Below is a small trained network, with its code and all its weights. Each question gives an input and a class and asks what happens when units are switched off, that is, made to give their printed mean instead of their output.

import numpy as np


def w(rows, s, z=0):
    codes = np.array(rows[::2]) - 128.0
    scale = np.full(codes.shape[1], s)
    scale[-1] = z or s
    return codes * scale


def norm(h):
    return h / np.sqrt((h * h).mean(-1, keepdims=True) + 1e-5)


def f(y):
    return np.maximum(y, 0)


def log_softmax(a):
    a = a - a.max(-1, keepdims=True)
    return a - np.log(np.exp(a).sum(-1, keepdims=True))


def net(x, mask):
    res = np.array(x, float).reshape(1, 3) / 4 @ E
    u = 0
    for l in range(2):
        y = f(norm(res) @ A[l][:, :-1].T + A[l][:, -1])
        res = res + np.where(mask[u : u + 10], y, B[l][:, -1]) @ B[l][:, :-1]
        u += 10
    return log_softmax(norm(res)[-1] @ U[:, :-1].T + U[:, -1])


A, B = {}, {}
E = w([
[217,102,151,118,84,108,253],'x0',
[183,162,60,148,162,103,97],'x1',
[232,167,133,240,104,120,129],'x2',
],0.0046)
A[0] = w([
[37,127,202,220,143,121,112,93],'0.n1',
[174,74,180,137,111,48,121,12],'0.n2',
[58,106,131,94,171,130,81,96],'0.n3',
[60,119,152,200,142,63,140,72],'0.n4',
[143,142,97,97,179,101,234,6],'0.n5',
[148,192,144,82,125,191,254,133],'0.n6',
[116,128,67,60,182,92,155,107],'0.n7',
[53,110,168,58,100,87,194,45],'0.n8',
[124,190,64,109,178,156,81,66],'0.n9',
[173,154,74,77,165,125,151,113],'0.n10',
],0.0069,0.0022)
B[0] = w([
[223,204,227,219,138,162,79,206],'0.n1',
[188,134,171,104,90,219,117,170],'0.n2',
[164,46,181,126,81,198,225,236],'0.n3',
[250,216,188,146,133,175,119,150],'0.n4',
[82,138,246,173,133,3,32,200],'0.n5',
[51,120,70,100,82,102,145,253],'0.n6',
[68,67,178,203,161,134,51,201],'0.n7',
[62,233,78,29,78,60,149,236],'0.n8',
[73,163,24,71,130,121,172,219],'0.n9',
[140,46,227,151,252,91,61,188],'0.n10',
],0.0053,0.0046)
A[1] = w([
[86,34,92,54,211,220,119,39],'1.n1',
[173,199,189,88,138,91,115,73],'1.n2',
[116,89,196,112,2,185,151,100],'1.n3',
[110,91,130,83,187,215,109,67],'1.n4',
[61,129,129,118,110,111,214,6],'1.n5',
[121,51,147,29,146,81,140,139],'1.n6',
[48,89,195,111,122,152,63,2],'1.n7',
[151,209,49,146,98,75,128,111],'1.n8',
[176,107,172,104,89,88,159,102],'1.n9',
[181,124,114,119,105,63,133,171],'1.n10',
],0.0071,0.0027)
B[1] = w([
[253,57,112,156,169,85,237,205],'1.n1',
[164,148,155,206,238,113,151,177],'1.n2',
[146,156,202,98,71,234,124,254],'1.n3',
[191,14,113,168,119,82,220,181],'1.n4',
[189,149,57,108,127,164,155,190],'1.n5',
[111,149,139,246,163,23,75,225],'1.n6',
[203,164,119,99,31,208,57,197],'1.n7',
[27,166,66,22,157,192,102,184],'1.n8',
[173,65,93,72,207,195,142,198],'1.n9',
[41,23,68,100,100,106,160,194],'1.n10',
],0.005,0.0051)
U = w([
[153,104,205,67,13,231,183,253],'0',
[224,9,30,187,235,70,212,84],'1',
[55,149,126,34,43,66,199,122],'2',
[59,41,164,156,152,4,44,67],'3',
[196,202,191,190,156,218,77,62],'4',
[66,185,2,150,189,174,43,67],'5',
],0.0071,0.002)

Each question gives the input, the list of numbers given to net, and the class t.
The units are the neurons (one row each of A and B). Each row of codes is followed by its name. A weight is (code - 128) times the scale printed after its matrix; where a second scale follows, it is the last column's (A, B and U).
mask holds one flag per neuron, layer by layer. A switched-off neuron (its flag False) gives its mean, the last column of its row in B, instead of its output. The means were averaged over made-up inputs and are rounded, as every weight is.
A unit's drop is (log p(t) with every unit on - log p(t) with that unit switched off) / (log p(t) with every unit on - log p(t) with every unit switched off).
The circuit of an input: a set's keep is (log p(t) with only the set's units on - log p(t) with every unit switched off) / (log p(t) with every unit on - log p(t) with every unit switched off). Starting from the 12 units with the biggest drops (on a tie, the unit counted first), units are removed one at a time, each time the one whose removal leaves the highest keep (on an exact tie, the one counted first), for as long as the keep stays at least 0.8.
units of the circuit, in order: the units of the circuit, biggest drop first
unit that matters most: the unit with the biggest drop
top k neurons: the k neurons with the biggest drops, biggest first
top k neurons in layer l: the k neurons of layer l with the biggest drops, biggest first
drop of u: that unit's drop, to one decimal
input [1,6,-2], class 3: unit that matters most => 0.n5
input [-2,6,8], class 5: units of the circuit, in order => [1.n8, 0.n1]
input [8,-8,-6], class 2: units of the circuit, in order => [0.n8, 1.n6]
input [2,-5,0], class 2: top 2 neurons => [0.n8, 0.n3]
input [0,-8,3], class 4: top 2 neurons in layer 0 => [0.n1, 0.n3]
input [-1,-8,2], class 4: top 2 neurons => [0.n1, 1.n2]
input [4,1,-8], class 3: top 3 neurons => [1.n6, 0.n7, 0.n5]
input [0,1,-6], class 1: top 3 neurons in layer 0 => [0.n5, 0.n1, 0.n3]
input [0,8,6], class 5: top 2 neurons in layer 1 => [1.n8, 1.n1]
input [4,-1,-1], class 2: top 2 neurons => [0.n6, 0.n8]
input [-3,1,6], class 5: top 2 neurons => [1.n8, 0.n3]
input [-8,2,-8], class 1: top 2 neurons => [1.n1, 0.n3]
input [-7,-4,0], class 0: top 2 neurons in layer 0 => [0.n3, 0.n5]
input [-1,6,-7], class 1: units of the circuit, in order => [1.n1]
input [-4,-1,-4], class 0: top 2 neurons in layer 1 => [1.n3, 1.n7]
input [-1,1,-1], class 1: top 2 neurons => [0.n9, 1.n1]
input [3,8,-6], class 3: drop of 0.n5 => 0.2
input [3,-4,-4], class 2: drop of 0.n8 => 0.8
input [-4,4,-1], class 1: drop of 1.n5 => 0.0
input [2,-8,-3], class 2: units of the circuit, in order => [0.n8]
input [-5,8,7], class 5: drop of 1.n8 => 0.2
